Below are the code and all the weights of a small trained network. Each question names an input and a class and asks about switching units off, where a switched-off unit gives its printed mean instead of its output.

import numpy as np


def w(rows, s, z=0):
    codes = np.array(rows[::2]) - 128.0
    scale = np.full(codes.shape[1], s)
    scale[-1] = z or s
    return codes * scale


def norm(h):
    return h / np.sqrt((h * h).mean(-1, keepdims=True) + 1e-5)


def f(y):
    return y / 2 * (1 + np.tanh(0.7978845608 * (y + 0.044715 * y**3)))


def log_softmax(a):
    a = a - a.max(-1, keepdims=True)
    return a - np.log(np.exp(a).sum(-1, keepdims=True))


def net(x, mask):
    res = np.array(x, float).reshape(1, 7) / 4 @ E
    u = 0
    for l in range(2):
        y = f(norm(res) @ A[l][:, :-1].T + A[l][:, -1])
        res = res + np.where(mask[u : u + 10], y, B[l][:, -1]) @ B[l][:, :-1]
        u += 10
    return log_softmax(norm(res)[-1] @ U[:, :-1].T + U[:, -1])


A, B = {}, {}
E = w([
[125,128,125,124,125,127,127,129,126,128,128],'x0',
[132,131,124,130,130,125,131,130,124,127,129],'x1',
[131,129,126,130,129,126,131,128,125,126,129],'x2',
[128,49,180,118,155,31,127,182,121,145,143],'x3',
[254,107,96,50,146,138,86,119,137,147,128],'x4',
[129,127,129,132,128,129,126,127,128,130,127],'x5',
[143,135,190,76,153,127,149,66,63,161,50],'x6',
],0.015)
A[0] = w([
[2,127,159,144,125,102,194,103,49,145,102,109],'0.n1',
[48,245,85,182,69,250,112,66,116,36,47,114],'0.n2',
[239,129,60,81,129,145,84,185,169,117,125,76],'0.n3',
[117,99,143,165,152,117,66,252,180,155,215,109],'0.n4',
[107,80,181,110,228,127,140,173,53,174,71,3],'0.n5',
[138,143,218,124,161,138,119,60,60,108,82,169],'0.n6',
[47,142,97,161,112,122,218,181,127,116,183,158],'0.n7',
[159,182,50,109,103,226,98,87,165,108,123,125],'0.n8',
[173,32,166,55,109,122,95,117,179,114,158,38],'0.n9',
[108,205,154,84,143,179,179,36,79,163,40,19],'0.n10',
],0.0073,0.0048)
B[0] = w([
[134,87,136,130,112,89,145,83,207,79,117,219],'0.n1',
[149,218,28,121,170,82,216,179,140,252,158,255],'0.n2',
[127,19,61,123,144,157,132,52,190,136,168,204],'0.n3',
[99,148,87,194,200,126,81,141,143,75,115,229],'0.n4',
[98,81,188,115,1,167,153,141,137,147,155,171],'0.n5',
[99,125,153,90,132,112,170,101,111,119,58,207],'0.n6',
[126,146,171,173,87,160,37,175,49,132,84,217],'0.n7',
[166,164,231,181,43,210,105,88,72,94,171,212],'0.n8',
[142,156,22,157,128,129,199,208,117,154,106,171],'0.n9',
[24,138,20,132,241,171,101,88,146,119,68,206],'0.n10',
],0.0082,0.009)
A[1] = w([
[113,136,166,119,112,154,119,102,102,92,104,62],'1.n1',
[95,149,163,118,125,89,157,87,82,150,80,40],'1.n2',
[152,177,106,167,79,141,131,146,172,153,200,23],'1.n3',
[173,185,90,118,159,163,120,96,139,163,124,2],'1.n4',
[154,217,114,103,135,219,124,86,106,142,118,21],'1.n5',
[195,79,91,45,153,129,92,77,154,174,99,143],'1.n6',
[143,194,113,185,116,186,77,113,137,174,192,94],'1.n7',
[197,118,160,37,194,140,127,134,69,200,84,124],'1.n8',
[217,97,89,127,143,143,96,144,190,120,218,65],'1.n9',
[143,124,98,102,86,244,107,40,110,62,119,37],'1.n10',
],0.011,0.0034)
B[1] = w([
[163,123,174,130,122,18,121,149,122,117,194,136],'1.n1',
[225,96,149,86,150,127,164,82,189,164,234,195],'1.n2',
[191,91,168,76,75,132,154,156,69,171,124,197],'1.n3',
[90,46,217,128,138,57,141,79,136,57,98,200],'1.n4',
[94,32,99,134,201,76,9,135,156,66,158,237],'1.n5',
[61,166,118,204,101,118,122,213,72,93,90,254],'1.n6',
[173,159,173,100,42,132,183,182,114,146,83,242],'1.n7',
[142,204,89,159,65,166,130,218,67,100,139,234],'1.n8',
[127,100,162,28,185,82,171,49,164,198,134,245],'1.n9',
[161,168,145,139,107,190,42,72,136,104,181,220],'1.n10',
],0.011,0.0077)
U = w([
[147,202,111,131,53,148,188,228,60,163,105,254],'0',
[62,128,124,235,158,112,45,197,166,63,130,38],'1',
[214,118,134,66,81,179,93,64,141,162,172,115],'2',
[150,72,39,66,224,95,134,160,155,176,150,94],'3',
[58,213,59,129,211,151,183,57,155,178,100,139],'4',
[90,73,231,97,102,90,204,105,119,124,105,63],'5',
[108,158,84,126,160,174,6,103,56,20,108,78],'6',
],0.02,0.0043)

Each question gives the input, the list of numbers given to net, and the class t.
The units are the neurons (one row each of A and B). Each row of codes is followed by its name. A weight is (code - 128) times the scale printed after its matrix; where a second scale follows, it is the last column's (A, B and U).
mask holds one flag per neuron, layer by layer. A switched-off neuron (its flag False) gives its mean, the last column of its row in B, instead of its output. The means were averaged over made-up inputs and are rounded, as every weight is.
A unit's drop is (log p(t) with every unit on - log p(t) with that unit switched off) / (log p(t) with every unit on - log p(t) with every unit switched off).
The circuit of an input: a set's keep is (log p(t) with only the set's units on - log p(t) with every unit switched off) / (log p(t) with every unit on - log p(t) with every unit switched off). Starting from the 12 units with the biggest drops (on a tie, the unit counted first), units are removed one at a time, each time the one whose removal leaves the highest keep (on an exact tie, the one counted first), for as long as the keep stays at least 0.8.
circuit, biggest first: the units of the circuit, biggest drop first
unit that matters most: the unit with the biggest drop
k most important neurons: the k neurons with the biggest drops, biggest first
top k neurons in layer l: the k neurons of layer l with the biggest drops, biggest first
drop when u is switched off: that unit's drop, to one decimal
input [-7,3,4,7,-2,-1,0], class 1: unit that matters most : 1.n9
input [-5,4,-8,0,-7,-7,-3], class 0: 2 most important neurons : 1.n5, 0.n2
input [1,-2,-6,-7,-1,-8,0], class 0: top 2 neurons in layer 0 : 0.n2, 0.n8
input [7,-2,6,-3,0,4,4], class 4: top 2 neurons in layer 0 : 0.n2, 0.n10
input [-2,3,-7,-3,-2,6,1], class 4: 2 most important neurons : 0.n2, 0.n10
input [3,8,-3,0,-4,4,-6], class 0: top 2 neurons in layer 1 : 1.n5, 1.n7
input [-1,8,-5,0,-8,7,6], class 4: 3 most important neurons : 0.n10, 0.n2, 1.n4
input [-2,5,4,0,-1,-5,5], class 4: top 2 neurons in layer 0 : 0.n10, 0.n8
input [2,0,6,-3,8,-1,1], class 6: top 2 neurons in layer 1 : 1.n6, 1.n5
input [-4,-5,1,-7,1,0,-1], class 2: top 2 neurons in layer 0 : 0.n8, 0.n2
input [-7,-6,2,-2,0,-3,2], class 4: top 2 neurons in layer 0 : 0.n2, 0.n10
input [0,4,0,0,-1,-3,-1], class 0: drop when 1.n5 is switched off : 0.2
input [2,-2,7,1,3,-3,4], class 0: drop when 0.n8 is switched off : 0.2
input [2,-7,-5,-1,-7,7,7], class 4: circuit, biggest first : 0.n10
input [-5,5,1,-2,0,3,-8], class 0: drop when 1.n7 is switched off : 0.4
